Here is a tiny trained network, its code and every weight. The questions are about switching its units off for an input and a class, where a switched-off unit gives its printed mean instead of its output.

import numpy as np


def w(rows, s, z=0):
    codes = np.array(rows[::2]) - 128.0
    scale = np.full(codes.shape[1], s)
    scale[-1] = z or s
    return codes * scale


def f(y):
    return y / 2 * (1 + np.tanh(0.7978845608 * (y + 0.044715 * y**3)))


def log_softmax(a):
    a = a - a.max(-1, keepdims=True)
    return a - np.log(np.exp(a).sum(-1, keepdims=True))


def net(x, mask):
    res = np.array(x, float).reshape(1, 3) / 4 @ E
    y = f(res @ A[0][:, :-1].T + A[0][:, -1])
    res = res + np.where(mask, y, B[0][:, -1]) @ B[0][:, :-1]
    return log_softmax(res[-1] @ U[:, :-1].T + U[:, -1])


A, B = {}, {}
E = w([
[202,247,102,128,225,146,100],'x0',
[202,164,185,42,62,45,125],'x1',
[130,107,207,145,150,118,120],'x2',
],0.012)
A[0] = w([
[124,126,125,138,129,72,109,5],'n0',
[144,220,119,112,226,111,56,132],'n1',
[181,72,122,94,140,156,122,62],'n2',
[70,102,95,204,194,166,140,45],'n3',
[82,57,117,144,59,120,102,153],'n4',
[143,144,131,85,96,68,150,100],'n5',
[222,153,147,97,75,57,135,102],'n6',
[137,149,160,138,89,187,117,76],'n7',
[86,82,101,213,164,238,156,48],'n8',
[90,187,102,148,76,139,96,113],'n9',
[103,143,188,155,160,99,91,45],'n10',
[53,45,120,144,8,74,129,118],'n11',
[161,196,122,132,178,148,90,131],'n12',
[142,109,99,138,138,163,121,100],'n13',
[161,154,177,59,61,93,128,95],'n14',
[138,118,120,134,130,174,123,66],'n15',
[124,126,142,58,121,99,48,39],'n16',
[175,148,140,148,74,44,125,102],'n17',
[33,98,148,111,54,91,202,142],'n18',
[210,192,103,212,141,124,70,125],'n19',
[173,134,134,59,68,92,120,110],'n20',
[138,125,179,204,111,127,98,64],'n21',
],0.011,0.0032)
B[0] = w([
[168,155,132,119,71,165,132,124],'n0',
[217,205,233,23,255,84,197,243],'n1',
[170,142,146,135,139,164,134,123],'n2',
[84,87,43,214,57,195,56,230],'n3',
[171,149,189,97,126,31,199,208],'n4',
[139,90,87,216,93,170,94,177],'n5',
[120,127,74,189,93,194,103,215],'n6',
[134,128,125,154,150,125,145,124],'n7',
[83,87,85,216,105,204,85,251],'n8',
[101,168,170,125,141,113,90,137],'n9',
[106,119,145,93,83,149,138,142],'n10',
[166,177,144,10,210,49,189,249],'n11',
[170,174,181,100,193,53,157,209],'n12',
[163,148,92,192,122,129,164,147],'n13',
[41,100,113,172,121,173,66,207],'n14',
[139,163,147,100,122,159,84,137],'n15',
[101,117,117,191,115,129,114,155],'n16',
[50,75,42,190,67,172,80,181],'n17',
[133,144,237,73,178,65,163,220],'n18',
[158,166,134,44,176,108,168,209],'n19',
[55,84,66,167,81,171,62,198],'n20',
[138,173,159,136,126,108,87,141],'n21',
],0.0074,0.015)
U = w([
[163,134,161,51,103,51,166,254],'0',
[104,89,90,204,57,198,9,2],'1',
],0.012,0.0012)

Each question gives the input, the list of numbers given to net, and the class t.
The units are the neurons (one row each of A and B). Each row of codes is followed by its name. A weight is (code - 128) times the scale printed after its matrix; where a second scale follows, it is the last column's (A, B and U).
mask holds one flag per neuron, in row order. A switched-off neuron (its flag False) gives its mean, the last column of its row in B, instead of its output. The means were averaged over made-up inputs and are rounded, as every weight is.
A unit's drop is (log p(t) with every unit on - log p(t) with that unit switched off) / (log p(t) with every unit on - log p(t) with every unit switched off).
unit that matters most: the unit with the biggest drop
k most important neurons: the k neurons with the biggest drops, biggest first
drop of u: that unit's drop, to one decimal
input [1,2,-5], class 1: unit that matters most -> n11
input [-5,6,5], class 1: 2 most important neurons -> [n14 n1]
input [-7,-7,7], class 0: 3 most important neurons -> [n11 n4 n18]
input [5,6,-4], class 1: 3 most important neurons -> [n6 n11 n20]
input [8,-8,-1], class 0: 3 most important neurons -> [n1 n12 n19]
input [-5,-5,-4], class 0: 2 most important neurons -> [n11 n4]
input [8,-7,-6], class 0: 3 most important neurons -> [n1 n12 n19]
input [-6,7,-6], class 1: 2 most important neurons -> [n20 n14]
input [-7,-6,2], class 0: 2 most important neurons -> [n11 n4]
input [6,-5,-4], class 0: drop of n1 -> 1.5
input [7,-5,3], class 0: drop of n1 -> 0.4
input [7,-5,8], class 0: drop of n1 -> 0.4
